[128 = 0]

z880-z792: 122 118 136 121 125 134 142 134 129 132 122 124 111 108 111 104 134 121 144 123 130 135
z567-z966: 127 124 144 115 147 127 134 156 109 127 134 126 102 118 112 107 139 144 135 120 123 154
z880-z792: 162 123 164 150 151 136  94 167 131 195 124 153  46 155  74 155 144 143 125 166 146 121
z567-z966: 122 132 117 104 127 131 103 126 108 144 129 110 123 145 125 118 160 144 135 129 124 129
z575-z393: 134 126 131 125 130 127 119 127 163 158 123 145 127 137 103 118 149 125 144 140 150 104
z880-z792: 126 131 106 113 134 133 142 123 143 133 121 143 145 121 117 105 137 106 144 134 134 101
z657-z951: 129 134 132 127 133 127 120 133 131 136 125 132 122 135 121 123 137 133 127 133 130 127
z880-z792: 129 117 143 125 123 124 114 130 142 150 132 123 117 134 113 126 147 143 140 127 143 130
z567-z966: 140 112 142 149 135 147 159 155  92 125 122 130  69  97 112 140  92 103 123 137 111 146
z567-z966: 129 112 158 151 120 122 150 130 167 124 126 140 123 104 116 124 109 122 135 120 145 136
z350-z406: 120 135 150 132 134 128 141 143 131 114 116 132 110 107 117  95 125 130 125 121 121 152
z575-z393: 122 142 147 125 124 129  93 131 135 154 111 122 100 144 108 105 162 148 127 138 131 135
z657-z951: 103 158 132 114 116 130 111 115 144 125  97 119 132 126 122  67 160 133 128 127 120 134
z575-z393: 122 139 157 148 111 125 116 116 192 148 101 144 121 126 103  98 141 125 131 138 149 118
z350-z406: 140 135 126 131 136 122 115 123 183 161 124 162 143 148 105 126 146 123 138 147 158  87
z575-z393: 139 119 103 137 134 130 159 125 108 101 144 136 152 118 154 166  86 103 119 125 118 117
z615-z962: 138 130 194 188 139  90 150 146 171  70 149 154 148 115 159 165  63 161  85 100 135 181
z350-z406: 118 120 130 144 100 136 145 109 125 109 117 110 127 105 143 131 103 109 124 121 118 137
z567-z966: 120 106 102 109 101 139 127 102 121 145 130 102 137 124 129 130 143 112 154 126 134 108
z615-z962: 130 142 171 155 139  92 119 136 165  94 146 143 160 142 153 146 109 174  98 106 138 163
z350-z406: 129 134 131 128 136 124 132 132 145 128 125 142 135 127 121 117 130 127 129 129 134 123
z880-z792: 147 134 127 154 146 120 144 137 131 105 141 155 145 132 147 168  86 121 103 132 125 123
z615-z962: 134 133 130 137 150 123 158 144 131 100 134 152 140 113 134 128 100 118 118 123 123 133
z657-z951: 126 144 112  81 156 116  91 140 122 153 142 130 147 167 116 103 189 166 142 127 137 119
z615-z962: 105 135 117 107 114 119 137  99 186 123 117 134 182 117 125  76 154 120 153 114 148 107
z880-z792: 142 132 128 136 141 130 124 139 133 144 127 147 116 138 115 140 126 123 124 144 133 113
z350-z406: 118 140 140 123 143 124 143 146 110  97 126 127 124 112 134 102 121 138 118 113 110 161
z567-z966: 143 149 196 193 130 120 114 148 173 132 104 160  79 130 109 140  98 140  89 147 134 152
z567-z966: 122 116 109 111 114 135 123 113 118 140 130 109 133 129 129 127 144 122 145 126 130 117
z350-z406: 123 136 115 126 124 125 123 119 104 106 135 114 146 136 157 143 119 135 113 120 112 137
z657-z951: 121 131 135 120 133 137 131 143 100 125 119 117  98 116 118 105 134 130 128 127 112 149
z615-z962: 130  94 145 130 125 126 145 142  97 116 152 105 108 109 134 151 111 141 135 107 125 163
z567-z966: 139 108 156 168 118 142 157 139 132 129 116 136  80  95 111 144  86 100 123 137 127 138
z575-z393: 144 169 140 170 121 141  84 121 161 169  84 158  90 162 106 139 130 113  96 181 130  93
z615-z962: 127 103 128 123 122 135 146 132 106 127 137 112 112 108 125 133 120 120 142 119 125 139
z880-z792: 130 157 105 122 128 136  87 119 103 144 116 122 125 166 138 139 147 133 108 151 113 111
z575-z393: 108 107 154 127 100 122 132 117 135 116 130  95 125 106 133 111 133 145 141 101 132 162
z657-z951: 112 133 120 115 119 137 134 122 106 115 116 109 124 114 133 102 133 121 131 121 111 140
z615-z962: 129 169 123 137 150 115 136 127 177 106 114 175 173 135 133 103 120 119 109 136 132 106
z615-z962: 143 141 135 125 145 121  72 149  79 149 145 113  99 180 137 171 149 177 102 139 116 148
z350-z406: 125 132 136 146 112 129 133 112 167 131 110 139 134 119 122 118 120 111 128 134 138 114
z657-z951: 132 130 147 146 127 127 129 133 146 131 121 138 114 124 119 128 119 127 122 133 133 132
z657-z951: 142 119 137 135 140 120 127 139 138 137 143 141 127 137 122 150 123 137 128 130 141 125
z575-z393: 113  90 163 143  73 129 114 101 136 141 128  77 103 114 131 142 132 144 142 109 140 158
z657-z951: 130 155 114 118 131 117  87 111 170 156 122 147 163 171 124 123 165 141 126 145 148  90
z350-z406: 113 144 168 135 139 127 148 153 133 102 106 134  97  94 111  71 124 134 120 116 114 172
z575-z393: 120  85 158 141  78 127 119 100 166 157 130  97 114 116 115 138 138 134 156 116 159 133
z880-z792: 126 126 132 136 126 124 142 128 121 104 133 124 137 117 144 136 107 128 119 117 120 142
124 113 137 127 124 123 141 129 130 118 137 120 132 115 131 128 122 132 136 113 132 142 -> z615-z962
128 151 138 107 156 120  88 158  77 127 138 114 106 160 133 125 157 179 107 125 107 165 -> z350-z406
135 124 122 120 137 127 120 134 125 142 137 132 127 140 121 136 139 134 134 132 134 119 -> z350-z406
134 131 107 122 145 129 142 137 100 110 139 134 140 128 143 142 112 121 120 127 115 125 -> z575-z393
122 136 117 104 137 124 112 130 113 132 134 119 138 143 130 116 154 145 132 124 125 130 -> z567-z966
132 139 109 115 160 114 156 137 149 103 143 163 179 125 136 117 119 121 130 119 135 111 -> z350-z406
141 120 146 146 131 111 119 130 146 127 149 136 141 144 139 167 115 150 117 123 143 133 -> z880-z792
132 144 115 108 147 124  99 139 104 139 137 127 130 159 130 132 154 151 121 134 122 126 -> z615-z962
118 113 112 119 137 119 186 130 103  61 154 121 174  89 167 129  86 117 129  90 111 153 -> z575-z393
134 135 122 129 131 124 117 121 152 141 128 143 144 144 125 134 136 128 129 137 141 106 -> z350-z406
132 114 134 134 130 138 147 141 109 128 127 126  98 108 118 130 113 115 132 129 121 138 -> z567-z966
124 147 101 117 126 131 114 113 121 127 121 126 150 145 141 125 138 122 122 136 120 109 -> z880-z792
136 143 120 124 171 121 159 160 102  87 142 154 143 118 142 126 101 127 110 120 109 143 -> z567-z966
109 137  98 132  92 148 140  90 112 106 101 104 141 109 153 118 110  89 122 131 104 116 -> z657-z951
135 140 146 133 125 128  80 129 149 176 115 133  99 162 102 129 163 149 126 151 144 116 -> z350-z406
138 163  85 123 142 135 109 119 118 135 117 148 151 160 140 140 132 110 109 156 116  86 -> z880-z792
128 137 119 134 130 133 147 123 148 121 114 148 138 115 123 112 116 102 129 135 128 110 -> z615-z962
121 175 124 133 137 110  99 118 143 102 120 140 171 160 159 123 132 151  92 129 117 130 -> z350-z406
125 102 152 142 124 132 168 144 105 100 134 115 100  85 130 129  93 120 130 108 116 167 -> z657-z951
120 149 134 127 123 119 107 115 169 137 114 139 148 143 122 104 151 137 126 133 140 116 -> z657-z951
120 139 139 132 121 122 121 120 157 128 117 133 138 129 125 108 137 133 127 127 135 128 -> z657-z951
138 140 122 142 156 122 163 145 123  88 137 158 149 115 145 139  86 114 108 124 116 131 -> z567-z966
135 159  89 113 152 136 110 137  69 117 129 128 133 157 151 145 128 128 101 144  95 120 -> z567-z966
120 119 135 124 107 124 114 110 156 146 125 117 136 132 121 120 149 136 143 124 146 121 -> z567-z966
126 134 119 112 151 121 151 139 139 111 134 148 155 118 126 103 130 125 136 118 130 124 -> z575-z393

z831-z347: 151 144 102 117 137 126 155 137 156 131 135 119 112 126 121 117 135 112  97 149 109 106
z424-z155:  81 165 167 123  89 148 115 122 102 136 127 125  93 156 121 129 160 151 103 105 100 113
z296-z333: 150 110 116 129 106 100 120 124 127 120 123  99 131 128 125 116 149 141 127 148 110 112
z831-z347: 111 155 136 143 149 149 147 114 124 118 141 158  90 133 154 118 142 104 150 123 118 127
z256-z988: 143 117 136 137 118 126 134 134 129 127 124 124 135 117 124 138 132 128 134 120 138 131
z424-z155: 150 106  87 117 154 105 120 126 144 132 136 127 163 121 139 112 112 120 153 177 124 134
z256-z988: 105 146 135 130 145 146 132 121 119 130 135 151 117 131 143 124 126 118 141 127 130 133
z296-z333: 169 110 114 137 113  97 128 120 133 108 124  98 118 129 120 120 139 131 121 124 111 115
z296-z333:  95 133 144 151 155 161 168 138 148 108 115 151  88 110 143 136 137 101 116 104 162 125
z424-z155: 108 120 141 123 113 134 120 141 133 135 116 121 138 128 117 140 130 142 112 122 139 131
z164-z488: 112 125 134 132 138 128 111 114  99 121 125 137 133 129 135 124 112 136 145 119 143 136
z831-z347: 155 136 127 120 110 125 133 135 132 144 137 120 138 128 117 132 136 130 124 136 111 124
z256-z988: 109 139 134 124 119 139 135 135 132 139 128 131 124 127 133 125 150 130 124 146 120 119
z831-z347: 123 113 162 134 104 120  80 113  87 129 126 129 154 146 119 150 104 156 157  80 136 163
z424-z155: 173 115 108 136 160 120 140 126 141 124 140 142 146 114 135 132  99 102 157 128 141 147
z164-z488: 137 122 108 121 135 120 132 132 139 134 131 125 142 121 134 118 131 124 134 161 123 123
z256-z988: 101 139 110 125 140 123 133 123 156  99 118 110  72 152 123 110 138 123  71 117 105 103
z164-z488: 138 101 136 153 118 112 134 117  97 103 108 114 124 102 137 119 144 139 146 127 155 113
z256-z988: 110 134 154 146 119 151 155 138 138 125 122 140 104 116 139 138 159 116 131 118 137 124
z296-z333: 121  95 116 145 163 130 138 132 151 118 124 149 147 106 157 129 122 105 170 151 158 148
z256-z988: 101 155 175 144 115 180 168 145 107 159 133 170 130  93 153 143 169 117 169 144 153 127
z296-z333: 122 111 138 153 105 117 137 126 156  97 115 108  84 137 138 125 176 123 120 116 105 115
z296-z333: 115 179 141  96 125 154 120 130  90 165 141 141 139 139 101 135  95 145  97 112 130 126
z256-z988: 103 127 161 147 119 154 139 137 140 135 131 155 125 123 150 146 157 115 166 124 132 147
z831-z347: 115 152 138 138 155 154 144 122 135 126 143 163 104 135 146 132 123 100 147 110 125 143
z164-z488: 132 125 138 149 128 130 145 120 109 115 124 134 114 109 146 120 148 122 152 131 140 118
z164-z488: 100 126 139 145 141 142 141 121 103 121 121 149 123 105 157 116 146 124 162 148 153 122
z831-z347: 138 125 136 125 120 124 112 127 122 133 131 127 141 137 116 141 110 135 130 106 128 144
z164-z488:  93 155 135 109 136 157 127 142 153 151 139 148 126 147 124 141 121 120 110 125 117 141
z296-z333: 148 124 116 115 131 115 107 123 118 143 140 129 162 133 124 128 105 135 146 140 122 142
z424-z155: 118 146 114 128 128 118 129 107 109 115 132 120  97 137 143  94 155 131 126 155  99  98
z164-z488: 138  86 115 133 113 101 126 135 125 115 102  94 148 103 123 119 140 148 120 154 151 108
z296-z333: 111  97 130 150 101 111 135 131 152 103 108 103 103 124 147 115 191 132 131 156 111 105
z831-z347: 107 104 123 130 128 129 136 142 136 129 110 122 146 104 137 123 144 134 130 164 154 117
z256-z988: 112 151 109 114 133 127 142 127 132 118 121 110  90 135 117 105 138 132  71 138 115  90
z424-z155: 105 134 121 131 144 119 113  99  84 110 125 130 114 131 144  99 124 140 140 138 130 114
z831-z347: 135 132 151 130 116 137 114 127 117 142 138 142 145 136 124 149 116 130 152 102 128 155
z164-z488: 120 120 135 132 120 129 129 132 126 124 117 121 127 122 125 131 134 135 120 124 139 123
z424-z155: 109 131 128 118 120 127 113 127 122 136 128 124 134 138 128 123 134 140 126 141 118 126
z424-z155: 129 133 127 132 124 127 139 126 129 120 125 122 109 126 130 120 144 126 118 131 121 113
115 144 140 134 146 148 135 121 110 132 136 156 125 123 143 129 120 117 152 122 140 138 -> z256-z988
 86 103 123 138 152 116 103 110 112  92 104 122 115 134 135 116 106 141 119 108 156 130 -> z831-z347
 82 130 127 116 128 133  98 126 153 139 140 141 134 161 148 125 144 128 149 154  92 147 -> z256-z988
142 140 120 121 138 125 119 119 127 132 143 135 129 143 127 127 111 122 135 120 111 138 -> z164-z488
176 124 135 152 118 137 189 154 177 114 120 117  91 103 115 149 154  97  97  99 136 113 -> z424-z155
138 156 120 117 107 127 137 129 149 142 147 121 106 148 131 115 168 120 120 157  69 110 -> z424-z155
130 112 114 118 114 121 134 150 165 138 121 109 142 122 120 130 146 131 108 159 121 118 -> z424-z155
138 110 142 138 124 128 115 128 128 135 134 142 156 125 137 145 122 125 172 121 135 158 -> z256-z988
125 103 133 141 125 112 115 116  95 109 110 117 136 114 131 121 123 146 140 123 154 124 -> z164-z488
160 116 113 138 110 104 154 128 121 104 108  88 102 105 115 109 154 137  91 138 132  81 -> z296-z333
121 118 128 128 140 124 101 118 130 131 140 144 149 144 140 133 110 125 165 126 120 160 -> z256-z988
 97 146 139 142 156 150 137 116 129 112 132 156  92 137 148 126 125 108 137 104 132 137 -> z256-z988
112 129 109 127 168 134 136 127 152 110 124 137 108 133 130 124 101 110 105 114 141 131 -> z831-z347
145 130 129 145 150 128 139 113 109 110 130 140 114 118 136 125 111 115 144 104 146 132 -> z424-z155
123  89 102 122 124 109 133 147 144 130 106 102 160  98 131 114 147 141 121 192 149 106 -> z164-z488
137 105 116 109 114 125 124 161 179 156 128 117 172 126 113 148 129 129 119 157 124 143 -> z424-z155
 85 156 144 114 148 166 127 136 118 155 136 165 142 129 133 139 106 125 133 126 148 146 -> z296-z333
113 128 123 133 135 121 125 113 103 111 120 123 113 125 137 108 132 136 127 135 134 112 -> z424-z155
129 122 138 130 108 135 144 150 155 132 117 115 122 121 114 143 146 128 100 121 132 121 -> z424-z155
 97 120 114 134 158 132 138 126 139 108 115 133 110 120 142 114 126 119 118 138 147 119 -> z831-z347
125 131 127 126 125 134 139 138 144 134 128 128 126 125 128 130 140 123 120 138 125 123 -> z164-z488
123 114 107 121 141 128 146 147 157 130 117 119 137 110 126 124 130 123 106 159 145 115 -> z831-z347
136 127  94 128 136 106 141 116 132 111 127 110 107 123 144  90 157 123 123 177 105  92 -> z424-z155
139 130 136 116 118 137 120 145 152 155 141 137 156 138 117 154 117 124 135 121 119 155 -> z424-z155
135  90  98 123 134 109 136 147 161 124 110 105 153 106 125 122 133 130 113 170 146 116 -> z424-z155

z518_z714: 141 140 114 117 115 120 128 140  95 145 132 160 158 184 139 159 109 138  92 104 158 124
z940_z321: 163 126 115 140 133 157 132 166 142 150 123 145 134 148 111 152 145 149 120 120 167 148
z518_z714: 132 160 128 124 104 139 134 142  79 141 123 140 113 204 165 166 111 110 126 105 141 123
z940_z321: 110 112 113 118 141 103 138 127 148 139 128 138 146 118 101 108 113 125 103 124 130 130
z518_z714: 172  98 141 153 138 134 138 110 135 104 109 149 170 142 169 103 146 106 142 123  97 156
z940_z321: 183  76 117 152 163 169 152 133 141 131 109 129 166 153 148 134 141  90 155 136  98 178
z163_z735: 142 118 120 128 131 128 125 129 133 133 132 125 139 117 120 130 126 145 131 131 136 133
z518_z714: 152 131 122 128 106  99 127 114 106 129 128 134 146 144 156 117 105 150 139 110 135 129
z163_z735: 106 104 115 120 156 127 138 130 153 136 129 127 141 111  94 121 125 109 108 140 118 134
z940_z321: 130 139 146 116 129 149  98 120  92 104 146 158 173 143 141 176 149 134  78 137 132 102
z518_z714: 129 139 131 129 117 128 130 126 113 128 125 122 114 143 145 131 122 123 142 123 125 126
z163_z735: 118 167 153 137 114 154 122 154 123 120 120 156 101 161 136 149 160 118 104 116 147 116
z305_z878: 134 125 125 113 125 109 116 114 101 122 140 158 181 147 139 143 116 140  87 119 136 115
z305_z878: 163 130 124 141 122 143 134 148 125 138 118 148 137 163 141 140 136 135 128 112 149 145
z940_z321: 147 101 119 136 145 141 143 127 135 133 120 118 138 134 134 125 125 107 149 134 109 151
z940_z321: 124 116 137 136 134 107 139 114 148 113 115 147 145 124 136  88 133 110 118 120 109 135
z163_z735: 119 137 137 129 129 142 119 133 134 122 132 121 111 111 118 135 144 132 129 138 130 120
z305_z878: 118 139 133 109 123 132  97 114  99 117 154 119 141 106 123 162 128 155 111 146 134  98
z163_z735: 141 117 119 131 126  99 152 124 121 134 111 168 167 183 154 108 107 104 105  96 125 145
z305_z878: 127 149 155 147 121 147 131 140 139 111 111 145 102 143 144 119 161 108 129 120 125 130
z518_z714: 133 153 127 116  91  90 112 109  88 127 140 129 133 138 155 129  99 166 131 111 145 106
z305_z878: 125 118 109 120 131 119 126 127 137 144 139  96 115  93 103 125 110 152 150 140 135 128
z305_z878: 127 117 115 129 135 133 137 133 141 143 127  97 104 110 113 123 119 127 159 138 123 139
z940_z321: 126 106 100 110 149 138 130 137 123 152 142 118 149 129  99 160 109 129 113 140 136 132
z163_z735:  73 136 130 113 146 150 131 137 134 133 134 104  88 117  98 147 131  89 120 150 111 113
z305_z878: 107 128 136 124 133 124 129 117 128 117 128 125 124 121 130 120 129 109 124 134 109 121
z518_z714:  95 143 112 110 123 117 123 141 135 151 142 104  94 103  87 136 111 151 126 135 152 111
z163_z735: 163 118 120 135 129 135 116 138 140 134 135 132 148 106 114 135 140 173 130 131 155 137
z163_z735: 127 124 110 120 134 129 142 143 120 150 126 138 138 165 122 145 110 114 111 117 139 136
z518_z714: 139 118 135 135 135 134 128 122 132 116 124 139 146 129 138 123 140 120 123 129 117 134
z940_z321:  81 129 120 110 123  86 135 102 128 131 134  92  99  97 118  96  90 118 148 134 104 112
z305_z878: 133 130 130 142 118  92 145 135 161 129 108 164 134 137 128  76 130 133 113  97 143 141
121 112 126 131 157 156 135 146 154 132 124 139 137 126 100 139 150 105 104 139 126 139 -> z518_z714
142 120 121 135 129 127 139 130 131 135 120 126 128 139 136 120 122 122 143 122 125 142 -> z518_z714
149 146 129 136 110 129 115 145 136 134 132 135 118 116 118 131 141 176 130 120 167 126 -> z305_z878
105 123 107 119 136 119 133 142 157 153 135 100  98  90  79 118 115 145 137 138 144 128 -> z518_z714
137 118 115 129 131 124 136 132 133 140 126 123 130 129 123 124 118 132 137 125 132 138 -> z305_z878
 90 148 126 105 119  98 114 128 126 131 144 143 132 114  99 129 118 151  82 123 152  97 -> z940_z321
122 133 121 122 124 132 126 129 118 138 134 104 107 123 124 140 116 133 147 134 129 124 -> z940_z321
124 116 113 104 136 130 111 112  97 133 153 106 152 115 120 165 106 142 123 148 124 113 -> z305_z878
120 138 154 127 130 143 110 116 115  99 133 144 142 126 142 142 154 118 105 137 114 110 -> z518_z714
171 101 140 149 135 128 134 108 131 104 113 151 174 140 167 105 142 115 136 121 102 151 -> z518_z714
123 129 134 133 134 148 133 131 128 125 123 116 109 132 133 134 136 105 143 136 113 132 -> z305_z878
152  98 114 135 138 108 137 121 153 133 123 130 155 107 120  96 121 144 138 125 127 149 -> z518_z714
 99  98 107 109 155 137 136 109 122 140 141  65 110  97 109 139  97  97 166 164  86 129 -> z305_z878
146 127 128 134 123 122 128 129 128 127 124 142 143 137 137 123 130 139 124 118 137 134 -> z163_z735
 92 170 155 118 107 139 105 119  96 108 140 112  87 124 143 152 137 124 130 138 120  91 -> z518_z714
 97 127 125 113 126 106 128 104 117 125 135  99 112 109 129 116 103 116 144 138 103 114 -> z940_z321
